Below are the code and all the weights of a small trained network. Each question names an input and a class and asks about switching units off, where a switched-off unit gives its printed mean instead of its output.

import numpy as np


def w(rows, s, z=0):
    codes = np.array(rows[::2]) - 128.0
    scale = np.full(codes.shape[1], s)
    scale[-1] = z or s
    return codes * scale


def f(y):
    return np.maximum(y, 0)


def log_softmax(a):
    a = a - a.max(-1, keepdims=True)
    return a - np.log(np.exp(a).sum(-1, keepdims=True))


def net(x, mask):
    res = np.array(x, float).reshape(1, 4) / 4 @ E
    y = f(res @ A[0][:, :-1].T + A[0][:, -1])
    res = res + np.where(mask, y, B[0][:, -1]) @ B[0][:, :-1]
    return log_softmax(res[-1] @ U[:, :-1].T + U[:, -1])


A, B = {}, {}
E = w([
[117,105,142,41,227,179,64,116],'x0',
[126,18,39,106,53,147,178,113],'x1',
[254,158,104,98,146,166,1,170],'x2',
[149,81,217,149,231,137,69,140],'x3',
],0.0091)
A[0] = w([
[137,146,141,127,122,138,90,116,126],'n0',
[114,145,101,83,156,134,128,121,90],'n1',
[84,90,113,121,135,132,172,126,112],'n2',
[102,121,149,96,212,135,101,120,143],'n3',
[69,166,202,174,170,109,205,123,144],'n4',
[140,133,124,129,133,109,149,123,34],'n5',
[176,99,142,161,124,120,85,140,78],'n6',
[80,214,132,144,101,118,216,124,66],'n7',
[123,60,128,176,90,117,194,129,186],'n8',
[126,116,157,122,183,137,103,124,94],'n9',
[94,124,124,140,82,126,203,123,74],'n10',
[135,112,164,146,166,117,97,132,177],'n11',
[60,44,132,124,115,130,253,113,176],'n12',
[100,107,122,115,135,129,147,127,55],'n13',
[125,127,143,110,142,130,116,138,75],'n14',
[107,143,144,124,160,133,147,133,3],'n15',
[131,118,134,134,148,120,126,133,198],'n16',
[152,124,134,166,94,128,121,132,146],'n17',
[140,113,127,149,104,125,153,135,19],'n18',
[106,159,105,88,135,137,136,131,179],'n19',
[110,119,143,118,175,130,104,129,105],'n20',
[85,63,125,123,132,122,202,123,152],'n21',
[113,120,104,71,146,138,115,121,145],'n22',
[111,66,115,111,126,126,142,123,23],'n23',
[119,171,109,119,124,138,133,126,63],'n24',
],0.019,0.0041)
B[0] = w([
[124,92,102,125,137,135,117,114,156],'n0',
[115,121,110,97,45,176,160,142,149],'n1',
[150,120,78,131,116,104,145,108,176],'n2',
[63,145,141,140,160,172,102,128,190],'n3',
[4,115,175,120,145,203,176,118,203],'n4',
[116,125,119,90,149,117,120,120,133],'n5',
[163,106,136,143,173,174,149,126,167],'n6',
[113,196,174,126,91,23,111,135,206],'n7',
[94,54,200,121,144,136,180,88,216],'n8',
[160,204,149,131,150,118,117,144,172],'n9',
[101,166,117,138,190,110,169,140,205],'n10',
[160,151,141,123,175,156,132,131,175],'n11',
[180,140,29,137,146,71,196,158,252],'n12',
[152,105,122,99,104,125,154,127,147],'n13',
[137,156,125,105,126,142,143,132,144],'n14',
[103,133,163,135,111,123,110,132,140],'n15',
[140,137,136,120,173,101,84,108,147],'n16',
[162,98,153,124,174,85,123,109,157],'n17',
[117,123,157,124,124,152,168,154,152],'n18',
[75,94,97,127,128,92,69,115,151],'n19',
[127,155,153,136,120,150,130,115,163],'n20',
[150,113,71,129,133,92,149,148,203],'n21',
[69,103,76,136,123,139,85,127,159],'n22',
[172,166,111,136,130,124,93,134,158],'n23',
[120,93,146,134,92,104,139,126,142],'n24',
],0.033,0.025)
U = w([
[254,99,41,150,179,118,144,149,253],'0',
[182,169,151,144,57,182,162,163,15],'1',
[188,108,178,147,158,120,150,94,89],'2',
[118,166,129,129,161,78,185,131,173],'3',
[115,148,68,93,95,148,81,131,125],'4',
[187,185,136,68,94,168,186,158,12],'5',
[173,170,136,133,91,60,104,127,32],'6',
[122,222,175,120,187,206,95,114,129],'7',
],0.0093,0.0034)

Each question gives the input, the list of numbers given to net, and the class t.
The units are the neurons (one row each of A and B). Each row of codes is followed by its name. A weight is (code - 128) times the scale printed after its matrix; where a second scale follows, it is the last column's (A, B and U).
mask holds one flag per neuron, in row order. A switched-off neuron (its flag False) gives its mean, the last column of its row in B, instead of its output. The means were averaged over made-up inputs and are rounded, as every weight is.
A unit's drop is (log p(t) with every unit on - log p(t) with that unit switched off) / (log p(t) with every unit on - log p(t) with every unit switched off).
The circuit of an input: a set's keep is (log p(t) with only the set's units on - log p(t) with every unit switched off) / (log p(t) with every unit on - log p(t) with every unit switched off). Starting from the 12 units with the biggest drops (on a tie, the unit counted first), units are removed one at a time, each time the one whose removal leaves the highest keep (on an exact tie, the one counted first), for as long as the keep stays at least 0.8.
units of the circuit, in order: the units of the circuit, biggest drop first
k most important neurons: the k neurons with the biggest drops, biggest first
drop when u is switched off: that unit's drop, to one decimal
input [-5,-1,5,-4], class 2: 2 most important neurons => (n12; n21)
input [1,7,-7,-2], class 0: units of the circuit, in order => (n12)
input [-3,3,1,5], class 2: 3 most important neurons => (n12; n21; n2)
input [-7,-3,4,-4], class 6: units of the circuit, in order => (n4; n8; n12)
input [-4,4,7,-7], class 2: 3 most important neurons => (n12; n21; n7)
input [-3,4,2,3], class 2: 3 most important neurons => (n12; n21; n2)
input [-1,3,2,-1], class 2: 2 most important neurons => (n12; n21)
input [-8,8,3,-1], class 0: 3 most important neurons => (n4; n12; n7)
input [2,3,-4,7], class 0: 2 most important neurons => (n7; n12)
input [2,-4,6,-4], class 4: 2 most important neurons => (n12; n4)
input [-1,-1,4,-3], class 0: 2 most important neurons => (n4; n7)
input [-3,5,-3,-2], class 0: 3 most important neurons => (n12; n4; n21)
input [4,3,-7,6], class 0: 3 most important neurons => (n12; n7; n21)
input [8,8,2,-1], class 4: 2 most important neurons => (n22; n12)
input [-3,2,2,0], class 2: drop when n12 is switched off => 0.8
input [-1,3,4,7], class 7: drop when n12 is switched off => 0.6
input [6,-7,6,-3], class 7: drop when n11 is switched off => 0.0
